Here is a tiny trained network, its code and every weight. The questions are about switching its units off for an input and a class, where a switched-off unit gives its printed mean instead of its output.

import numpy as np


def w(rows, s, z=0):
    codes = np.array(rows[::2]) - 128.0
    scale = np.full(codes.shape[1], s)
    scale[-1] = z or s
    return codes * scale


def f(y):
    return np.maximum(y, 0)


def log_softmax(a):
    a = a - a.max(-1, keepdims=True)
    return a - np.log(np.exp(a).sum(-1, keepdims=True))


def net(x, mask):
    res = np.array(x, float).reshape(1, 5) / 4 @ E
    y = f(res @ A[0][:, :-1].T + A[0][:, -1])
    res = res + np.where(mask, y, B[0][:, -1]) @ B[0][:, :-1]
    return log_softmax(res[-1] @ U[:, :-1].T + U[:, -1])


A, B = {}, {}
E = w([
[1,145,153,92,174,127,235,225,111,115],'x0',
[171,97,163,119,96,220,198,34,108,208],'x1',
[160,93,163,186,19,140,105,192,198,45],'x2',
[159,77,232,49,209,148,91,146,134,85],'x3',
[131,81,123,201,102,71,151,119,49,27],'x4',
],0.0099)
A[0] = w([
[107,157,129,142,168,125,145,153,131,134,250],'neuron 1',
[72,189,2,162,124,96,179,140,120,162,191],'neuron 2',
[162,107,161,156,193,129,63,104,76,112,162],'neuron 3',
[108,183,160,121,102,188,140,201,175,156,116],'neuron 4',
[167,117,131,165,77,180,100,136,134,115,126],'neuron 5',
[163,148,146,123,123,94,145,170,105,66,127],'neuron 6',
[104,84,159,150,149,134,228,121,52,106,225],'neuron 7',
[151,141,152,106,94,160,154,90,121,196,207],'neuron 8',
[144,135,111,92,126,165,171,106,112,201,220],'neuron 9',
[98,113,139,190,86,104,133,176,170,56,151],'neuron 10',
[111,97,146,161,101,126,188,102,99,130,136],'neuron 11',
],0.013,0.0023)
B[0] = w([
[113,119,162,146,189,98,154,148,161,192,181],'neuron 1',
[54,212,68,138,173,96,98,212,92,114,248],'neuron 2',
[100,141,75,114,223,166,54,150,181,67,195],'neuron 3',
[172,62,109,34,255,166,120,119,122,67,211],'neuron 4',
[210,73,205,151,158,164,195,186,198,139,206],'neuron 5',
[109,193,95,200,17,113,59,176,74,99,185],'neuron 6',
[196,173,108,173,197,179,170,174,105,181,215],'neuron 7',
[190,139,139,113,125,117,199,57,194,230,210],'neuron 8',
[234,138,49,163,107,150,142,38,98,126,213],'neuron 9',
[108,24,86,191,136,158,3,115,77,50,234],'neuron 10',
[199,128,121,95,157,156,105,119,90,109,181],'neuron 11',
],0.0081,0.016)
U = w([
[167,154,129,151,91,125,167,42,188,193,54],'0',
[79,106,125,183,2,96,99,191,95,90,15],'1',
[175,78,87,104,208,172,69,50,121,120,162],'2',
[141,201,78,164,168,150,194,179,69,150,233],'3',
[122,105,202,57,219,117,138,212,177,118,213],'4',
[109,109,146,77,90,108,124,107,69,135,4],'5',
[54,174,30,145,175,109,74,107,82,115,195],'6',
],0.0096,0.0028)

Each question gives the input, the list of numbers given to net, and the class t.
The units are the neurons (one row each of A and B). Each row of codes is followed by its name. A weight is (code - 128) times the scale printed after its matrix; where a second scale follows, it is the last column's (A, B and U).
mask holds one flag per neuron, in row order. A switched-off neuron (its flag False) gives its mean, the last column of its row in B, instead of its output. The means were averaged over made-up inputs and are rounded, as every weight is.
A unit's drop is (log p(t) with every unit on - log p(t) with that unit switched off) / (log p(t) with every unit on - log p(t) with every unit switched off).
The circuit of an input: a set's keep is (log p(t) with only the set's units on - log p(t) with every unit switched off) / (log p(t) with every unit on - log p(t) with every unit switched off). Starting from all 11 units, units are removed one at a time, each time the one whose removal leaves the highest keep (on an exact tie, the one counted first), for as long as the keep stays at least 0.8.
units of the circuit, in order: the units of the circuit, biggest drop first
unit that matters most: the unit with the biggest drop
top k neurons: the k neurons with the biggest drops, biggest first
drop of u: that unit's drop, to one decimal
input [5,-8,8,7,3], class 1: top neuron -> (neuron 6)
input [-8,2,-2,1,-7], class 0: units of the circuit, in order -> (neuron 8; neuron 10)
input [6,1,-5,8,2], class 3: top 3 neurons -> (neuron 7; neuron 4; neuron 5)
input [-8,-7,-2,5,4], class 6: units of the circuit, in order -> (neuron 6; neuron 4)
input [-1,5,7,5,-4], class 4: top 2 neurons -> (neuron 5; neuron 10)
input [4,6,-7,1,-7], class 0: top 2 neurons -> (neuron 8; neuron 10)
input [0,3,-4,-2,-5], class 0: units of the circuit, in order -> (neuron 8; neuron 10)
input [-4,0,-4,-6,2], class 6: top 2 neurons -> (neuron 7; neuron 2)
input [-4,-6,-4,8,-1], class 6: top 2 neurons -> (neuron 5; neuron 4)
input [-3,-1,-1,-3,-1], class 6: top 3 neurons -> (neuron 7; neuron 5; neuron 8)
input [1,-2,0,-3,-1], class 6: top 2 neurons -> (neuron 5; neuron 7)
input [7,-1,4,0,-1], class 6: top 3 neurons -> (neuron 5; neuron 10; neuron 6)
input [7,6,5,2,-8], class 2: top 2 neurons -> (neuron 4; neuron 9)
input [-6,1,8,2,-3], class 4: unit that matters most -> neuron 5
input [-4,-6,2,8,4], class 6: top 2 neurons -> (neuron 3; neuron 6)
input [5,8,6,-1,1], class 2: top 2 neurons -> (neuron 2; neuron 4)
input [-7,2,-8,-4,6], class 6: top 4 neurons -> (neuron 2; neuron 4; neuron 5; neuron 3)
input [-4,1,-8,-1,8], class 6: top 4 neurons -> (neuron 3; neuron 5; neuron 4; neuron 8)
input [-3,-7,6,8,0], class 1: drop of neuron 6 -> 0.5
input [8,7,1,8,7], class 3: units of the circuit, in order -> (neuron 7)
input [-3,-5,-2,5,-6], class 4: drop of neuron 10 -> 0.6
input [0,5,0,-2,7], class 3: drop of neuron 8 -> 0.0
input [-3,0,8,-5,0], class 1: drop of neuron 7 -> 0.1
